Here is a tiny trained network, its code and every weight. The questions are about switching its units off for an input and a class, where a switched-off unit gives its printed mean instead of its output.

import numpy as np


def w(rows, s, z=0):
    codes = np.array(rows[::2]) - 128.0
    scale = np.full(codes.shape[1], s)
    scale[-1] = z or s
    return codes * scale


def norm(h):
    return h / np.sqrt((h * h).mean(-1, keepdims=True) + 1e-5)


def f(y):
    return np.maximum(y, 0)


def log_softmax(a):
    a = a - a.max(-1, keepdims=True)
    return a - np.log(np.exp(a).sum(-1, keepdims=True))


def net(x, mask):
    res = np.array(x, float).reshape(1, 8) / 4 @ E
    u = 0
    for l in range(2):
        y = f(norm(res) @ A[l][:, :-1].T + A[l][:, -1])
        res = res + np.where(mask[u : u + 5], y, B[l][:, -1]) @ B[l][:, :-1]
        u += 5
    return log_softmax(norm(res)[-1] @ U[:, :-1].T + U[:, -1])


A, B = {}, {}
E = w([
[111,158,106,219,64],'x0',
[130,142,10,146,179],'x1',
[110,165,101,107,143],'x2',
[66,109,143,150,152],'x3',
[147,75,130,208,169],'x4',
[89,108,67,95,133],'x5',
[145,201,146,165,190],'x6',
[196,117,140,110,75],'x7',
],0.013)
A[0] = w([
[186,123,122,156,87,2],'0.n0',
[138,171,141,119,197,61],'0.n1',
[77,167,129,49,138,57],'0.n2',
[9,147,128,58,108,35],'0.n3',
[91,73,118,82,153,99],'0.n4',
],0.014,0.0056)
B[0] = w([
[204,229,111,207,90,166],'0.n0',
[60,50,176,94,220,217],'0.n1',
[214,216,73,133,146,234],'0.n2',
[209,208,107,255,81,253],'0.n3',
[162,28,35,108,131,240],'0.n4',
],0.0096,0.0042)
A[1] = w([
[89,135,157,148,149,117],'1.n0',
[191,118,55,144,153,40],'1.n1',
[65,191,72,133,113,3],'1.n2',
[186,153,119,8,158,120],'1.n3',
[210,183,132,190,97,167],'1.n4',
],0.011,0.0046)
B[1] = w([
[57,163,141,127,134,154],'1.n0',
[48,60,100,103,193,188],'1.n1',
[202,199,135,249,29,150],'1.n2',
[136,252,138,108,107,201],'1.n3',
[106,147,86,190,66,254],'1.n4',
],0.011,0.0074)
U = w([
[70,27,13,192,192,79],'0',
[37,161,253,176,245,93],'1',
[207,229,126,214,10,229],'2',
[181,27,254,42,22,12],'3',
[181,146,48,5,201,83],'4',
],0.013,0.011)

Each question gives the input, the list of numbers given to net, and the class t.
The units are the neurons (one row each of A and B). Each row of codes is followed by its name. A weight is (code - 128) times the scale printed after its matrix; where a second scale follows, it is the last column's (A, B and U).
mask holds one flag per neuron, layer by layer. A switched-off neuron (its flag False) gives its mean, the last column of its row in B, instead of its output. The means were averaged over made-up inputs and are rounded, as every weight is.
A unit's drop is (log p(t) with every unit on - log p(t) with that unit switched off) / (log p(t) with every unit on - log p(t) with every unit switched off).
The circuit of an input: a set's keep is (log p(t) with only the set's units on - log p(t) with every unit switched off) / (log p(t) with every unit on - log p(t) with every unit switched off). Starting from all 10 units, units are removed one at a time, each time the one whose removal leaves the highest keep (on an exact tie, the one counted first), for as long as the keep stays at least 0.8.
circuit, biggest first: the units of the circuit, biggest drop first
unit that matters most: the unit with the biggest drop
top k neurons: the k neurons with the biggest drops, biggest first
k most important neurons of layer l: the k neurons of layer l with the biggest drops, biggest first
drop when u is switched off: that unit's drop, to one decimal
input [-1,-5,-2,4,2,-1,-5,-4], class 3: circuit, biggest first => 1.n4, 1.n1, 0.n4
input [-3,3,-7,3,0,-2,-6,2], class 4: unit that matters most => 1.n4
input [-7,-3,-7,-4,-4,2,-5,-6], class 2: top 4 neurons => 1.n3, 0.n3, 0.n1, 0.n2
input [-5,-4,4,0,1,3,-1,5], class 4: circuit, biggest first => 0.n4, 1.n4
input [5,-1,4,8,6,5,4,-2], class 1: circuit, biggest first => 0.n3, 1.n4, 0.n4
input [6,1,8,-1,2,-8,2,-7], class 1: circuit, biggest first => 0.n3, 0.n1
input [1,6,5,7,-3,7,3,0], class 2: 2 most important neurons of layer 0 => 0.n3, 0.n2
input [8,7,5,-4,5,-6,8,-3], class 0: circuit, biggest first => 1.n3, 1.n1
input [4,7,-8,4,-4,3,-8,6], class 0: circuit, biggest first => 1.n3, 0.n3
input [-8,-3,-7,8,-8,-7,-2,-8], class 2: circuit, biggest first => 0.n2, 0.n3
input [1,1,1,1,-7,-8,7,-1], class 1: circuit, biggest first => 0.n1, 0.n3
input [3,8,-2,-7,2,1,-2,-3], class 0: 2 most important neurons of layer 1 => 1.n1, 1.n3
input [-1,-8,0,4,5,8,2,-5], class 0: 2 most important neurons of layer 0 => 0.n4, 0.n1
input [1,-8,6,6,1,8,8,1], class 2: circuit, biggest first => 0.n3
input [-2,5,0,5,5,-3,7,4], class 1: top 2 neurons => 0.n1, 0.n4
input [-8,-6,-4,-3,-4,2,-6,-2], class 2: top 3 neurons => 1.n3, 0.n3, 0.n2
input [-3,-1,-6,-7,2,-1,-5,-7], class 4: top 2 neurons => 1.n4, 0.n3
input [-3,1,-6,-5,7,-1,6,-2], class 1: drop when 0.n2 is switched off => 0.1
